Rows, each with roughly how far along a hidden order it lies (0 to 15)
[ -1   8  42 -27 -19 -14   9 -42 -27  37 -14  -2  17   7  -6   6  -2   3
  18 -39  19 -16   9  14  -4  -6  33]	10
[ -3 -12  -3 -19  20  -3  -9 -10 -15  32 -13 -17   9   4 -10  10   5   9
  24 -14  30 -12 -15 -26 -15   1  -8]	7
[  2  -3   9 -18  -8 -10   1 -36 -18  11 -12  -9  16   5   1   6   2   7
  15 -22  15 -13  -6  -3  -7  -1  19]	9
[  4  -2   7 -22  -5  -9   4 -32 -18  27 -13 -12  10   4  -3   7   2   7
  12 -17  20 -13 -13  -9  -6   0  27]	9
[  5 -27 -41  11  26  13  -9  39  16 -25   5 -12 -16  -5  -1   4   6   6
  -8  37  -4  12 -30 -35   2  10 -43]	5
[ -6 -16  -4 -21  25   0 -13   6 -13  41 -12 -24   7   8 -10  13   3   9
  32 -18  33 -10 -17 -25 -19  -2  -4]	7
[ -5 -19 -13 -16  29   1 -12   4 -11  30 -12 -22   6   6 -13   8   4  10
  29 -10  28  -9 -17 -31 -17  -2 -10]	7
[ -8 -17 -24  -5  28   6 -14  22   1  10  -7 -23 -10  -1 -12   8   2   9
  18   5  16  -1 -22 -27 -13   0 -18]	5
[ -2  -6 -26  38  -9  -7 -13  40  14 -10  -8 -54 -31 -17 -20   8   1  10
  -1  23  21  -4 -35 -14  -9  -2 -23]	0
[  1 -11  21 -18   3  -6  -1 -22 -20  24 -14 -10  14   6  -4   9   3   8
  16 -17  20 -12 -16 -18  -7   0   1]	8
[  5  13  32 -18 -17 -12  10 -41 -20  25 -10  15  20   9   3   0   0  -2
   9 -30  11 -12  15  19   0  -4  30]	11
[  4  -7   1 -18  -4  -5   3 -27 -16  20 -13 -10   7   5  -1   8   3   8
  10 -16  19 -12  -3 -10  -4   0   6]	9
[ -8 -11 -27  13   5  -1 -11  39   6  -2  -3 -47 -25 -14 -17   7   0   8
   9  20   9  -1 -34 -16  -9  -1 -24]	2
[ -7  -1  20 -30   2 -12  -2 -27 -30  33 -20 -14  14   7 -12  13   0   9
  28 -66  29 -16  -7  -9 -17  -7  18]	8
[  2 -23 -47   7  31  12 -12  30  13 -19   4 -12 -17  -8   0   3   6   7
  -3  29   0   5 -25 -39   0   9 -41]	5
[-17 -14  -8  -4  20   1 -16  31 -11  30 -11 -40 -10  -6 -22  11  -3   8
  30  -2  27  -3 -23 -19 -17  -6 -15]	4
[-11 -14   0 -25  21  -5 -17   5 -19  62 -19 -31   5   8 -30  14   1  10
  39 -26  38 -12 -12 -19 -25  -5   6]	7
[ -5 -16 -30   8  21   8 -15  35   8  -6  -3 -26 -17  -7  -9   6   1   7
   8  22   8   1 -23 -31  -7   2 -29]	4
[ 20  -5 -52  57 -34 -14 -13  48  45 -81 -10 -58 -44 -26 -14   3  11  12
 -32  48  30 -10 -50 -17   0   6 -50]	0
[ 21  -1  -7   1 -13  -1  14 -39  -2 -33   1  21  14   5  22  -4   9   0
 -20   6  -5  -4  -6  -6  11   9  -9]	10
[-19  20  69 -49  -3 -11   9 -46 -45  88  -9  17  34  17  -8   4 -10  -7
  38 -73  11  -9  40  37 -12 -16  68]	15
[ 11 -21 -62  36  14  17  -9  37  33 -52  13  -9 -30 -11   7  -3   9   6
 -28  63 -14  13 -33 -39   9  15 -63]	3
[  0   9  30 -23 -16 -15  10 -49 -26  27 -14  -1  19   8  -1   5  -1   2
  18 -39  19 -15   7  13  -6  -5  24]	10
[ -8 -20 -13 -13  28   3 -15  14 -10  30 -11 -29  -3   4 -13   9   3   8
  24  -6  24  -8 -22 -30 -17  -2 -13]	6
[  0  16  40 -24 -12 -13  11 -39 -23  41 -10  12  20  11   1   1  -4  -3
  23 -46  12  -9  22  29  -5  -9  46]	12
[-13 -15 -15  -4  19   2 -15  42  -6  23  -8 -36 -10  -4 -19  11  -2   8
  22   0  20  -1 -23 -21 -16  -6 -10]	5
[  1   9  19 -21 -16 -14   8 -41 -24  28 -13  -5  15   6   0   6   0   4
  13 -27  19 -14   4   4  -2  -4  25]	10
[ -4  13  46 -31 -16 -11   9 -49 -41  45  -9  20  25  14   0   1  -5  -4
  24 -51   6 -10  19  31  -5  -9  43]	13
[ -4 -17  -5 -20  26  -1 -12   1 -11  27 -13 -22   6   6  -9  10   5  10
  28 -15  26 -10 -19 -27 -18   1 -19]	7
[  4 -19 -26 -11  28   5 -14   2  -3  13 -10  -9   2   4  -3   6   8   8
  17   1  22  -4 -18 -34 -10   6 -19]	7
[ -5  14  45 -30 -16 -17   7 -40 -31  43 -18  -7  18   7  -9   7  -5   2
  24 -49  21 -17  17  20  -8 -11  39]	11
[ -2   3  19 -26 -10 -12   7 -33 -30  23 -18 -12  13   6  -2   9   0   6
  20 -32  25 -10  -4  -5 -11  -7  26]	9
[-19  -1  28 -42  11 -17  -8 -16 -40  84 -28 -40  12   9 -31  17  -4  10
  53 -52  47 -24  -9  -3 -30 -14  34]	8
[ -4 -13 -36  14   8   5  -1  40  12 -15   5 -33 -24 -10 -10   7   2   6
   5  36   9   1 -26 -23  -3   3 -34]	3
[ -7 -12  10 -28  10 -12  -5 -14 -23  40 -19 -19  11   6 -16  12   1   9
  32 -35  31 -14 -10 -17 -15  -4  15]	8
[ -5  10  41 -31 -14 -20   8 -37 -30  48 -19  -6   3   7  -8   7  -4   3
  20 -45  27 -18   8  17 -11  -9  38]	10
[ -1 -15 -36  12  15   9 -13  37  11 -22   3 -19 -17  -7  -7   4   4   7
  -2  31   0   5 -28 -44  -4   5 -36]	4
[-12  16  53 -49   4  -9  10 -38 -38  72  -7  24  34  15  -3   0  -8  -8
  29 -63   4  -8  33  32  -8 -12  59]	15
[ -8 -13 -29  15   4   2 -11  45   8 -10  -3 -39 -24 -12 -17   9  -1   6
   6  23   5   0 -26 -25 -10  -1 -32]	3
[-12  -1  30 -47   9 -15  -9 -16 -38  79 -26 -35  11   8 -28  17  -4  10
  50 -51  46 -20  -8  -6 -27 -15  27]	8
[-17 -15  -9  -4  22   4 -14  32 -10  20  -6 -35 -11  -3 -18  10  -1   8
  23  -3  21  -4 -17 -20 -15  -5 -12]	5
[  0  16  41 -23 -14 -14  10 -41 -22  38 -11  15  20  11   5  -2  -3  -4
  12 -36  14 -13  19  24  -3  -7  40]	12
[  5   5  21 -18 -12 -11   9 -39 -19  22 -11   7  15   7   3   4   2   3
   8 -29  13  -9  13  12  -2  -2  21]	10
[  4 -21 -19  -9  25   6  -9   6  -1  12 -10 -13   3   6  -3   4   8   9
  18  -5  22  -8 -18 -34 -10   4 -15]	7
[-18  12  69 -53   9  -5  10 -45 -41  86  -4  32  38  20  -3   2 -11  -8
  37 -65   1  -5  42  36 -11 -15  62]	15
[ -1  20  44 -30 -12 -10  10 -38 -24  43 -12  12  26  10  -1   1  -4  -5
  19 -55  11 -14  26  28  -4  -9  46]	12

Next part:
[  3  30  -1 -50   0  -9  21  52  -6  65 -11  -8  71   8  -8  -2  -9 -16
 -16  -7   0  13 -31  34 -34 -14 -25  -7  -7 -44 -12 -20   0  15  -2  20
  12  16 -23 -28  -1  -2 -18  -6  -2  22 -12 -24 -58  -3 -12 -28  -1  33]	2
[-10  -5 -15  -9   1  -7  -6  18 -17  39  45  -5  48 -19 -16  -6  31 -30
  21   9  10 -18  31  -4  64 -59  19 -32  12  40   5  -8 -17  19 -20  23
 -19 -24 -11 -15   9   5  -4 -38   1  32   2 -22 -11 -27 -14 -21  -6  15]	12
[ -5 -23 -39  -6  20   6  -9  -3  -7  45 -10 -42  -6 -26   6  -3 -81 -26
   6   0  18 -65  -4   8  35  41  -1 -15  -1  -3  35   6   2  13  18 -13
  20  11  41 -23  21 -25  13  41  28 -16   5  14   5  -4  21  16  -7  -5]	8
[   7  -13  -26  -11   20   -3  -29  -27  -49   45    0  -31   49  -23
   -2   -7   -4    5   -2  -16   15 -100   28   -2   18   -9   17  -13
   -5   36   47  -11    2   10   -3   42    2    7  -53    5   10   -4
   -5  -51    3   -8   -7    1    1  -61  -20  -21   -4   -5]	14
[-34  -4 -12 -38  13   1  20  30  13  65   0  -5  70  -8  -7  13 -38 -57
  -5 -20  18 -12  -7  14  19  -4 -12 -21   5 -12  -6   9   1  22   3 -14
  15   9  16 -40   4 -20 -12  34  35  15  16 -12 -10   3  22  -8  -7   1]	6
[-30 -15  31   6   5  11 -12 -30  20 -31 -20  45  28  21   1  27  47 -10
  -7 -34  -5  14  14 -28 -34 -19  22  16  -1  26  -6   4  10 -11  -7  -2
 -10   6 -44  20 -29   5 -26  -7   2  -1  18  -5  36 -13  10  -3   6 -25]	10
[-12   0 -35 -29  10  -6  11  52  -2  64  31 -31  45 -26 -10 -16 -50 -52
  18   6  12 -29  -2  15  52 -21   3 -37   9  -2 -10 -11 -14  28   0  -5
   7  -8  42 -48  30 -18   4  20  19  27   3 -14 -30   4   7  -7  -8  21]	7
[ 17  -3  -8  10   2   1 -11 -11 -11  -7  -8 -17 -34  -4   6  -7 -21  22
  -2   6  -3 -26  -2   2  -8  26  -1   7  -6 -10  15  -2   3  -7   7   4
   7   6   6   9   6   1   7   7  -2 -18  -5  13   0   3   1   9   1  -3]	7
[  2 -11 -33  -4  21   8 -28  -1   2   1 -23 -38 -43 -12  16 -17 -79  -8
   4 -16  -9 -82 -19 -10   5  46  27   1  -8 -30  31 -29   9  -4  19 -11
  17  24  33   2  29 -12  -4  28  -6 -21  -1  13  -1 -15  13  19   8  -3]	7
[-29  14  27  -9  -9   2   6  39  38 -23  12  43  35  17  -3   4  54 -33
  12 -17 -19  56 -19 -21  -8 -43  18  -2   9   3 -44 -30  -7  -1 -14 -12
 -16  -8   6  -2  -3  14 -24   0 -19  34   7 -31  -9  10   0 -10  11  13]	6
[-45 -20 -22 -12   6   8  20  22  39  18  14  15  29  -9  -6  17 -23 -69
  15  -6  15  11   8  -8  39  -9   5 -21  15  10 -15  24  -9  16   0 -42
   2 -11  54 -32  -1 -19  -3  50  31  21  31 -10  26  18  37  13  -5  -6]	7
[-22  19   8 -34  -2   2  30  61  48  19 -12   8  16  13  -1   3 -40 -49
  -4  -6  -3  48 -40  15 -12  14 -16  -4   4 -51 -34  -2   1   7   8 -44
  15  12  65 -34   8 -15  -7  68  11  17  11 -15 -27  43  28   7   2  18]	0
[ 50  35  -6  10 -16  -8  10  29  -4 -19  -2 -29 -74   2   6 -29 -32  44
  -4  35 -24  23 -32  23 -22  30 -20  12  -9 -51  -4 -25  -2 -12  10   3
   9   6  39   5  21   7  23  11 -29 -13 -29   8 -42  28 -17  10   5  26]	1
[ 19  19  24  11  -7   3 -10  -2   4 -45 -29  13 -50  23  12  -6  21  42
 -15  -4 -25  12 -27  -5 -61  35   4  33 -13 -34  -9 -28   8 -24   4  10
   0  17 -62  27  -5  16  -9  -4 -34 -16 -13   3  -9  -1 -11   3  14   0]	4
[ -10  -29  -15    2   30   11  -56  -47  -26  -23  -17   -7   25   -9
   13    0    4   -1   10  -40   -4 -100   24  -39    4    8   47    3
   -9   53   44  -32   11   -8    1   17   -4   18  -57   29    3    3
  -22  -46  -10  -18    5    4   32  -62   -4    0    8  -25]	15
[  0  27  11 -32  -5 -11  15  43 -11  52   4   8  78   6 -12  10  40 -13
  -8 -11   1  24 -12  19  -9 -43 -13  -8  -3 -19 -20 -21  -5  12 -13  28
  -5   2 -43 -14   4   8 -17 -28 -11  26 -11 -26 -47 -15 -21 -33  -1  26]	5
[  5  -4 -44 -16   2 -11  13  34 -19  62  38 -43  20 -36 -12 -19 -48 -26
  17  26  20 -32  11  21  76 -21  -9 -39  10   5  16   9 -16  28  -2   9
   6 -17  42 -40  28 -15  19   7  19  16   0  -2 -23   3  -2  -4 -14  19]	8
[-29 -24 -14  17  10  12 -12 -11  32 -28  -3  -3 -43  -7  10   3 -52 -41
  18  -9  -4 -22   4 -28  24  27  28  -8   7  18   3   5   2  -1  13 -45
   6   2  58  -6   8 -18   6  61  17  -8  26  10  36  14  36  33   3 -20]	9
[  7  12  -2 -13  13   3 -34   2 -16   2 -27 -10   4   6  10 -16  -8   8
  -6 -25 -17 -53 -20 -12 -23  12  27  17 -14  -5  15 -53  10  -7   5  16
   5  22 -41  14  12   7 -20 -10 -30  -8 -12  -8 -19 -36 -16  -9  13   4]	8
[ 12  16  15 -23   5  -4  -8  17 -22  24 -27  -2  50   9   1   1  31  17
 -18 -22  -7 -21 -17   8 -44 -10  -1  14 -13 -14   4 -35  10  -4  -2  33
   2  24 -75  11  -1  12 -22 -33 -14   0 -16 -14 -27 -33 -23 -34   6  12]	6
[ 23  21 -24 -10  -2 -11  -6  35 -22  17  22 -27  -8 -16  -3 -31 -12   4
  14  15 -11 -19  -8   9  31 -20  14 -12  -1  -9   3 -40 -11   7  -6  21
  -3  -6   6 -12  30   7   6 -16 -29  15 -20 -13 -40 -20 -22 -11   4  27]	7
[ 17  29   9 -27  -3 -10   4  34 -25  45 -15  -9  53   7  -4  -9  18  13
 -17  -8  -4  -8 -24  21 -30 -16 -12   2 -11 -27   0 -33   2   5  -4  38
   5  16 -58  -5   8  10 -14 -28 -20   7 -25 -14 -50 -22 -29 -29   2  25]	5
[-14  -6  38   6  -8   1  10 -34  -6  12 -15  37  67  21  -8  37  82  12
 -23 -17  19  40  22   6 -42 -32 -28  12  -1  17  -9  36   9  -2 -15  18
 -12  -2 -88  16 -44  11 -21 -38  19   1  10  -4  22 -20 -15 -24  -8 -13]	10
[-11 -10  -2  19  -2   6  -8  -4  21 -36  20  11 -33   0   3  -8   3 -14
  23  -2 -12  11   7 -21  20  -8  31  -2   8  27  -9  -9  -6  -4  -3 -21
 -10 -13  43   7   4   2   3   4 -11   6  10  -3  20  11  12  17   7  -2]	9
[-18 -28  -3  14  23  12 -51 -44 -13 -28 -15   8  11  -3  12   6  19  -4
   4 -41 -12 -85  24 -44  -3  -2  51  10  -6  50  22 -22  11 -11   0  12
  -9  14 -58  32  -5   6 -25 -39 -10 -17  10   2  38 -58  -1  -3  11 -25]	15
[ -4  39  31 -27 -12  -5  25  58  26   6 -11  27  36  28  -4   1  24 -13
 -13  -7 -17  61 -37  19 -44 -17 -15   9  -4 -52 -38 -28   2  -3  -7  -1
   1   9 -10 -12  -3  10 -18   8 -19  24  -8 -24 -48  19  -5 -18   8  27]	0
[-29  -5  19  16  -8   5   3   3  45 -49  21  44 -21  14  -2   8  34 -26
  19  -3 -10  47  13 -27   9 -25  26   0  13  22 -37   1  -8  -5 -10 -28
 -17 -20  29   7 -14   7  -8  13  -6  22  20 -11  29  22  19  11   7 -10]	8
[-14   8  12  -5   0  10   6  35  54 -43 -20  13 -51  16  10   0 -40 -15
   0  -8 -23  43 -41 -10 -25  34   7  15  -1 -40 -29 -21   6 -14  17 -52
  11  14  69  -5   4  -6  -4  68  -9  -2  10   0  -1  43  32  27  12   2]	1
